Here is a tiny trained network, its code and every weight. The questions are about switching its units off for an input and a class, where a switched-off unit gives its printed mean instead of its output.

import numpy as np


def w(rows, s, z=0):
    codes = np.array(rows[::2]) - 128.0
    scale = np.full(codes.shape[1], s)
    scale[-1] = z or s
    return codes * scale


def norm(h):
    return h / np.sqrt((h * h).mean(-1, keepdims=True) + 1e-5)


def f(y):
    return y / 2 * (1 + np.tanh(0.7978845608 * (y + 0.044715 * y**3)))


def log_softmax(a):
    a = a - a.max(-1, keepdims=True)
    return a - np.log(np.exp(a).sum(-1, keepdims=True))


def net(x, mask):
    res = np.array(x, float).reshape(1, 6) / 4 @ E
    u = 0
    for l in range(4):
        y = f(norm(res) @ A[l][:, :-1].T + A[l][:, -1])
        res = res + np.where(mask[u : u + 4], y, B[l][:, -1]) @ B[l][:, :-1]
        u += 4
    return log_softmax(norm(res)[-1] @ U[:, :-1].T + U[:, -1])


A, B = {}, {}
E = w([
[112,129,200,167,127,183,29],'x0',
[128,136,130,130,125,127,128],'x1',
[120,110,76,224,133,73,109],'x2',
[198,193,222,254,246,239,249],'x3',
[180,116,243,150,102,11,168],'x4',
[137,108,127,126,133,128,119],'x5',
],0.0059)
A[0] = w([
[115,141,60,255,67,80,146,44],'L0N1',
[113,86,80,114,96,116,242,161],'L0N2',
[125,115,147,140,94,117,152,9],'L0N3',
[146,172,135,38,117,115,106,155],'L0N4',
],0.0094,0.0014)
B[0] = w([
[113,92,145,55,199,161,58,252],'L0N1',
[179,245,127,135,91,145,63,238],'L0N2',
[171,126,110,105,110,86,162,124],'L0N3',
[143,112,155,147,199,160,132,232],'L0N4',
],0.011,0.0033)
A[1] = w([
[242,37,158,145,101,93,144,252],'L1N1',
[61,148,51,124,113,214,132,61],'L1N2',
[98,178,219,2,73,192,231,42],'L1N3',
[97,151,118,246,189,59,40,121],'L1N4',
],0.0067,0.0021)
B[1] = w([
[77,135,43,203,153,116,89,235],'L1N1',
[126,53,93,212,108,71,78,255],'L1N2',
[103,32,94,62,179,143,52,223],'L1N3',
[178,91,159,2,119,203,110,241],'L1N4',
],0.0098,0.0025)
A[2] = w([
[84,85,54,135,185,153,97,178],'L2N1',
[48,122,82,122,60,220,163,53],'L2N2',
[176,99,254,100,123,12,150,126],'L2N3',
[70,101,52,227,129,160,168,253],'L2N4',
],0.0072,0.0025)
B[2] = w([
[200,112,217,154,157,29,122,255],'L2N1',
[166,59,2,178,131,154,25,131],'L2N2',
[168,12,10,202,87,126,52,161],'L2N3',
[98,181,159,166,90,2,164,187],'L2N4',
],0.0085,0.0056)
A[3] = w([
[19,94,72,46,42,91,124,65],'L3N1',
[92,119,117,73,7,138,54,246],'L3N2',
[1,69,134,64,95,55,89,3],'L3N3',
[85,39,218,172,14,227,52,178],'L3N4',
],0.0066,0.002)
B[3] = w([
[102,152,154,152,116,242,246,165],'L3N1',
[153,180,191,151,120,140,180,252],'L3N2',
[129,96,142,178,250,153,205,216],'L3N3',
[143,229,73,88,67,123,133,251],'L3N4',
],0.011,0.0036)
U = w([
[93,119,183,191,162,170,254,90],'0',
[137,50,111,10,190,145,33,65],'1',
[103,69,12,212,67,44,58,101],'2',
[140,166,157,101,134,71,88,215],'3',
[115,161,159,96,128,66,93,254],'4',
[138,205,58,64,44,152,112,38],'5',
],0.0092,0.0021)

Each question gives the input, the list of numbers given to net, and the class t.
The units are the neurons (one row each of A and B). Each row of codes is followed by its name. A weight is (code - 128) times the scale printed after its matrix; where a second scale follows, it is the last column's (A, B and U).
mask holds one flag per neuron, layer by layer. A switched-off neuron (its flag False) gives its mean, the last column of its row in B, instead of its output. The means were averaged over made-up inputs and are rounded, as every weight is.
A unit's drop is (log p(t) with every unit on - log p(t) with that unit switched off) / (log p(t) with every unit on - log p(t) with every unit switched off).
The circuit of an input: a set's keep is (log p(t) with only the set's units on - log p(t) with every unit switched off) / (log p(t) with every unit on - log p(t) with every unit switched off). Starting from the 12 units with the biggest drops (on a tie, the unit counted first), units are removed one at a time, each time the one whose removal leaves the highest keep (on an exact tie, the one counted first), for as long as the keep stays at least 0.8.
circuit, biggest first: the units of the circuit, biggest drop first
unit that matters most: the unit with the biggest drop
k most important neurons: the k neurons with the biggest drops, biggest first
k most important neurons of layer l: the k neurons of layer l with the biggest drops, biggest first
input [6,3,-6,-8,2,-7], class 0: circuit, biggest first -> L3N3, L3N1
input [6,7,4,-8,1,-3], class 0: circuit, biggest first -> L3N3, L3N1, L3N2
input [2,-3,-5,-6,8,6], class 2: 2 most important neurons -> L2N3, L0N4
input [-1,7,3,-2,7,-1], class 2: most important neuron of layer 0 -> L0N4
input [8,-7,3,-5,1,2], class 5: 3 most important neurons -> L3N4, L1N4, L2N4
input [-8,1,-2,-8,-5,4], class 0: circuit, biggest first -> L3N1, L3N3
input [7,2,4,1,-3,-1], class 5: circuit, biggest first -> L3N4, L1N4
input [8,1,-4,6,2,2], class 5: 2 most important neurons -> L3N4, L2N1
input [-1,5,-7,-6,8,-1], class 2: 2 most important neurons -> L0N4, L2N3
input [4,-5,4,2,-6,2], class 2: 3 most important neurons -> L1N2, L0N2, L0N4
input [-2,6,-3,-3,-4,4], class 4: 3 most important neurons of layer 1 -> L1N2, L1N1, L1N4
input [-7,-4,-5,-5,-8,1], class 2: circuit, biggest first -> L1N2, L0N1
input [-4,3,-4,-7,5,-2], class 0: 2 most important neurons -> L3N1, L2N1
input [6,6,7,-4,5,-6], class 1: circuit, biggest first -> L1N4
input [1,-8,-2,7,-8,-4], class 2: 2 most important neurons of layer 2 -> L2N2, L2N4
input [7,7,7,-6,6,1], class 1: 4 most important neurons -> L0N1, L1N4, L2N4, L0N2
input [6,-4,-8,2,4,-1], class 1: 2 most important neurons -> L1N3, L0N2
input [8,-6,6,6,7,-6], class 5: 3 most important neurons -> L1N4, L3N4, L2N1
input [7,-4,3,4,-8,0], class 2: 2 most important neurons -> L1N2, L0N2
input [-7,-4,4,-2,1,6], class 5: circuit, biggest first -> L0N2
input [4,-2,8,-6,2,-1], class 1: 4 most important neurons -> L0N1, L2N4, L1N4, L0N2
input [7,-5,-4,4,1,1], class 5: 2 most important neurons -> L3N4, L2N1
input [7,-2,-6,0,7,-6], class 2: 2 most important neurons of layer 0 -> L0N1, L0N2
input [7,0,2,4,4,-5], class 5: 3 most important neurons -> L3N4, L1N4, L2N1
input [-7,2,-8,5,1,-5], class 1: 2 most important neurons of layer 2 -> L2N4, L2N1
input [-3,0,8,1,6,0], class 1: 2 most important neurons -> L0N1, L1N4
input [-5,-1,2,4,7,0], class 2: unit that matters most -> L2N3
input [8,-1,-3,-8,2,-2], class 0: 2 most important neurons of layer 3 -> L3N3, L3N1
